Below is a small trained network, with its code and all its weights. Each question gives an input and a target symbol and asks what happens when units are switched off, that is, made to give their printed mean instead of their output.

import numpy as np


def w(rows, s, z=0):
    codes = np.array(rows[::2]) - 128.0
    scale = np.full(codes.shape[1], s)
    scale[-1] = z or s
    return codes * scale


def softmax(a):
    e = np.exp(a - a.max(-1, keepdims=True))
    return e / e.sum(-1, keepdims=True)


def log_softmax(a):
    a = a - a.max(-1, keepdims=True)
    return a - np.log(np.exp(a).sum(-1, keepdims=True))


def net(x, mask):
    ids = ['αβμξτφ'.index(c) for c in x.split()]
    T = len(ids)
    res = E[ids] + P[:T]
    u = 0
    for l in range(3):
        r = res
        for j in range(3):
            rows = slice(3 * j, 3 * j + 3)
            q, k, v = (r @ M[l][rows].T for M in (Q, K, V))
            z = softmax(np.where(np.tri(T) > 0, q @ k.T / 3**0.5, -1e9)) @ v
            o = O[l][rows]
            res = res + np.where(mask[u + j], z, o[:, -1]) @ o[:, :-1]
        u += 3
    return log_softmax(res[-1] @ U[:, :-1].T + U[:, -1])


Q, K, V, O = {}, {}, {}, {}
E = w([
[153,74,108,77,40,46,213,135],'α',
[153,102,73,44,130,125,97,90],'β',
[146,214,95,113,101,175,148,124],'μ',
[111,154,163,129,91,59,69,173],'ξ',
[245,112,94,123,120,136,99,163],'τ',
[208,151,181,121,164,74,124,103],'φ',
],0.012)
P = w([
[46,50,162,136,117,255,165,125],'0',
[76,73,172,94,126,248,152,156],'1',
[84,99,152,87,141,220,139,155],'2',
[90,121,137,88,155,191,128,159],'3',
[102,140,125,90,160,168,117,151],'4',
[113,157,120,87,163,148,108,153],'5',
[134,177,117,96,166,130,93,143],'6',
[146,191,111,97,162,118,79,145],'7',
[168,201,108,100,159,103,62,136],'8',
],0.0078)
Q[0] = w([
[114,134,117,119,158,151,97,129],'0.h1',
[103,139,125,109,156,148,73,141],'0.h1',
[163,95,147,161,142,143,204,151],'0.h1',
[93,131,107,126,113,136,127,132],'0.h2',
[132,123,145,123,136,146,127,130],'0.h2',
[175,114,183,118,134,188,113,152],'0.h2',
[42,53,186,244,140,224,102,67],'0.h3',
[251,114,159,148,45,119,109,146],'0.h3',
[87,178,112,175,59,41,138,36],'0.h3',
],0.025)
K[0] = w([
[113,112,123,120,108,133,139,124],'0.h1',
[93,127,124,112,116,121,158,135],'0.h1',
[99,111,143,190,146,168,77,101],'0.h1',
[112,119,127,134,109,140,129,126],'0.h2',
[134,132,123,140,119,135,117,129],'0.h2',
[135,148,118,141,132,129,99,110],'0.h2',
[9,47,196,136,100,222,176,116],'0.h3',
[183,189,139,111,137,72,117,3],'0.h3',
[143,94,73,177,5,144,168,56],'0.h3',
],0.023)
V[0] = w([
[170,166,150,114,161,149,58,99],'0.h1',
[123,97,120,128,88,100,217,96],'0.h1',
[119,132,128,125,126,125,144,134],'0.h1',
[130,147,131,175,174,192,60,121],'0.h2',
[115,145,140,167,207,181,21,90],'0.h2',
[105,111,116,72,107,60,254,200],'0.h2',
[142,113,254,165,153,74,139,100],'0.h3',
[114,166,172,78,62,105,106,23],'0.h3',
[152,82,141,190,208,123,150,221],'0.h3',
],0.0064)
O[0] = w([
[155,206,50,145,161,117,77,136,18],'0.h1',
[81,68,208,161,93,122,161,92,253],'0.h1',
[135,128,134,130,119,131,133,109,145],'0.h1',
[29,36,155,127,132,126,199,143,114],'0.h2',
[12,19,186,165,129,102,199,146,76],'0.h2',
[232,213,81,116,118,144,80,116,157],'0.h2',
[201,161,252,11,174,72,186,172,27],'0.h3',
[85,163,47,79,220,49,153,196,110],'0.h3',
[194,101,239,133,59,182,119,90,123],'0.h3',
],0.0036,0.0014)
Q[1] = w([
[170,113,185,75,86,137,156,151],'1.h1',
[146,101,46,156,164,156,152,139],'1.h1',
[192,182,45,21,84,209,27,199],'1.h1',
[144,160,191,63,108,106,124,185],'1.h2',
[136,127,93,78,187,208,15,137],'1.h2',
[198,143,157,174,48,101,142,111],'1.h2',
[103,81,149,205,138,63,97,158],'1.h3',
[195,152,97,33,91,149,59,191],'1.h3',
[178,200,103,102,117,118,3,165],'1.h3',
],0.029)
K[1] = w([
[152,152,128,81,152,95,157,180],'1.h1',
[146,79,47,101,75,186,176,122],'1.h1',
[200,149,76,94,3,12,112,144],'1.h1',
[199,158,102,151,227,115,91,105],'1.h2',
[98,161,228,134,175,15,121,90],'1.h2',
[105,108,116,149,188,247,116,159],'1.h2',
[141,76,110,165,78,97,188,150],'1.h3',
[91,131,207,143,177,77,41,185],'1.h3',
[105,154,223,117,140,25,69,104],'1.h3',
],0.027)
V[1] = w([
[119,106,151,158,107,92,163,136],'1.h1',
[146,131,108,123,127,164,123,164],'1.h1',
[100,51,152,185,65,11,218,133],'1.h1',
[133,133,123,118,139,146,126,137],'1.h2',
[129,134,136,140,147,144,159,120],'1.h2',
[161,115,95,106,147,144,134,151],'1.h2',
[117,109,117,147,159,184,167,150],'1.h3',
[134,181,118,105,117,151,56,128],'1.h3',
[113,86,97,120,120,95,254,191],'1.h3',
],0.0084)
O[1] = w([
[108,128,126,174,120,122,127,90,57],'1.h1',
[123,119,113,94,125,139,134,147,206],'1.h1',
[87,121,156,230,80,156,104,3,12],'1.h1',
[119,137,145,133,109,148,107,97,159],'1.h2',
[119,144,141,124,148,127,106,131,115],'1.h2',
[115,146,161,136,95,134,104,79,167],'1.h2',
[162,119,57,158,144,92,175,135,50],'1.h3',
[98,152,195,129,119,141,62,81,237],'1.h3',
[188,111,86,152,131,79,191,189,2],'1.h3',
],0.0057,0.002)
Q[2] = w([
[124,65,139,252,150,91,217,108],'2.h1',
[234,162,163,103,66,99,97,93],'2.h1',
[79,59,127,160,5,175,88,81],'2.h1',
[66,106,137,83,44,192,36,165],'2.h2',
[96,80,198,227,117,110,152,62],'2.h2',
[182,155,234,26,137,137,156,130],'2.h2',
[75,187,125,54,240,98,124,185],'2.h3',
[49,156,32,104,91,97,128,68],'2.h3',
[98,83,99,243,194,66,126,124],'2.h3',
],0.025)
K[2] = w([
[116,54,121,109,108,209,199,158],'2.h1',
[206,157,103,124,138,82,145,106],'2.h1',
[173,144,41,157,164,174,48,154],'2.h1',
[167,162,124,163,193,106,1,133],'2.h2',
[152,92,57,167,128,166,159,128],'2.h2',
[160,162,179,156,158,67,159,158],'2.h2',
[100,143,152,66,68,69,191,60],'2.h3',
[135,221,80,112,98,131,76,104],'2.h3',
[100,65,60,122,95,190,206,117],'2.h3',
],0.03)
V[2] = w([
[17,120,174,40,75,92,213,63],'2.h1',
[146,166,69,104,145,135,108,140],'2.h1',
[80,155,105,131,152,132,101,99],'2.h1',
[54,109,191,195,243,163,103,180],'2.h2',
[188,176,163,112,241,106,252,59],'2.h2',
[78,152,153,131,47,32,150,208],'2.h2',
[84,253,79,84,117,225,226,105],'2.h3',
[81,85,80,77,191,139,96,103],'2.h3',
[164,247,173,245,128,186,152,214],'2.h3',
],0.016)
O[2] = w([
[151,210,116,108,213,82,140,153,148],'2.h1',
[78,91,121,148,147,159,114,123,166],'2.h1',
[99,124,118,108,150,114,173,96,61],'2.h1',
[66,125,164,107,213,167,52,101,232],'2.h2',
[134,208,166,18,110,129,134,108,27],'2.h2',
[176,176,119,179,196,122,153,182,106],'2.h2',
[3,131,109,107,115,101,196,59,4],'2.h3',
[121,122,115,95,112,97,82,61,136],'2.h3',
[59,101,209,106,186,155,194,190,94],'2.h3',
],0.011,0.0028)
U = w([
[248,125,122,156,91,120,104,152,33],'α',
[230,118,95,148,118,109,4,70,4],'β',
[160,103,142,141,124,141,109,125,124],'μ',
[226,127,116,203,198,140,39,151,235],'ξ',
[231,42,177,150,63,217,35,143,29],'τ',
[236,147,186,75,111,176,35,111,215],'φ',
],0.003,0.0027)

Each question gives the input, a string of symbols that net reads in full, and the target symbol t.
The units are the heads (3 rows each of Q, K, V and O). Each row of codes is followed by its name. A weight is (code - 128) times the scale printed after its matrix; where a second scale follows, it is the last column's (O and U).
mask holds one flag per head, layer by layer. A switched-off head (its flag False) gives its mean, the last column of its rows in O, instead of its output. The means were averaged over made-up inputs and are rounded, as every weight is.
A unit's drop is (log p(t) with every unit on - log p(t) with that unit switched off) / (log p(t) with every unit on - log p(t) with every unit switched off).
The circuit of an input: a set's keep is (log p(t) with only the set's units on - log p(t) with every unit switched off) / (log p(t) with every unit on - log p(t) with every unit switched off). Starting from all 9 units, units are removed one at a time, each time the one whose removal leaves the highest keep (on an exact tie, the one counted first), for as long as the keep stays at least 0.8.
units of the circuit, in order: the units of the circuit, biggest drop first
unit that matters most: the unit with the biggest drop
which heads matter: for each layer, one digit per head in row order, 1 if its drop is at least 0.15 and else 0, layers parted by /
drop when u is switched off: that unit's drop, to one decimal
input β β α, target β: unit that matters most -> 2.h3
input φ φ β, target φ: which heads matter -> 001 / 000 / 010
input α φ φ β β β ξ μ β, target μ: units of the circuit, in order -> (0.h3; 2.h3)
input φ α μ μ μ, target μ: units of the circuit, in order -> (2.h3; 1.h1)
input τ φ τ τ, target φ: which heads matter -> 001 / 000 / 010
input φ μ α ξ ξ τ ξ, target τ: units of the circuit, in order -> (0.h1; 2.h1; 0.h3)
input α β τ β, target τ: units of the circuit, in order -> (0.h1; 2.h1; 2.h2)
input τ τ ξ ξ β, target ξ: which heads matter -> 000 / 000 / 010
input ξ τ β β β μ, target ξ: which heads matter -> 000 / 100 / 010
input τ β ξ α μ ξ ξ, target ξ: which heads matter -> 000 / 000 / 010
input φ τ τ ξ α τ, target τ: which heads matter -> 001 / 100 / 110
input μ α τ μ α β, target β: which heads matter -> 010 / 001 / 001
input α β τ α, target α: which heads matter -> 110 / 000 / 010
input α τ α, target α: which heads matter -> 010 / 000 / 010
input α τ μ, target τ: unit that matters most -> 0.h1
input ξ τ β β α, target β: which heads matter -> 111 / 100 / 001
input φ ξ α τ τ ξ α, target ξ: which heads matter -> 010 / 000 / 010
input β μ β, target β: units of the circuit, in order -> (2.h3; 1.h1)
input β τ β μ, target μ: which heads matter -> 000 / 000 / 001
input β β τ φ β ξ τ ξ μ, target ξ: unit that matters most -> 2.h2
input φ α β ξ τ β, target τ: units of the circuit, in order -> (2.h1; 1.h1; 2.h2)
input α φ τ β ξ α φ μ α, target φ: drop when 2.h2 is switched off -> 0.9
input φ φ μ φ τ τ, target φ: drop when 0.h2 is switched off -> 0.0
input α β τ μ β ξ τ μ μ, target τ: drop when 1.h1 is switched off -> 1.2
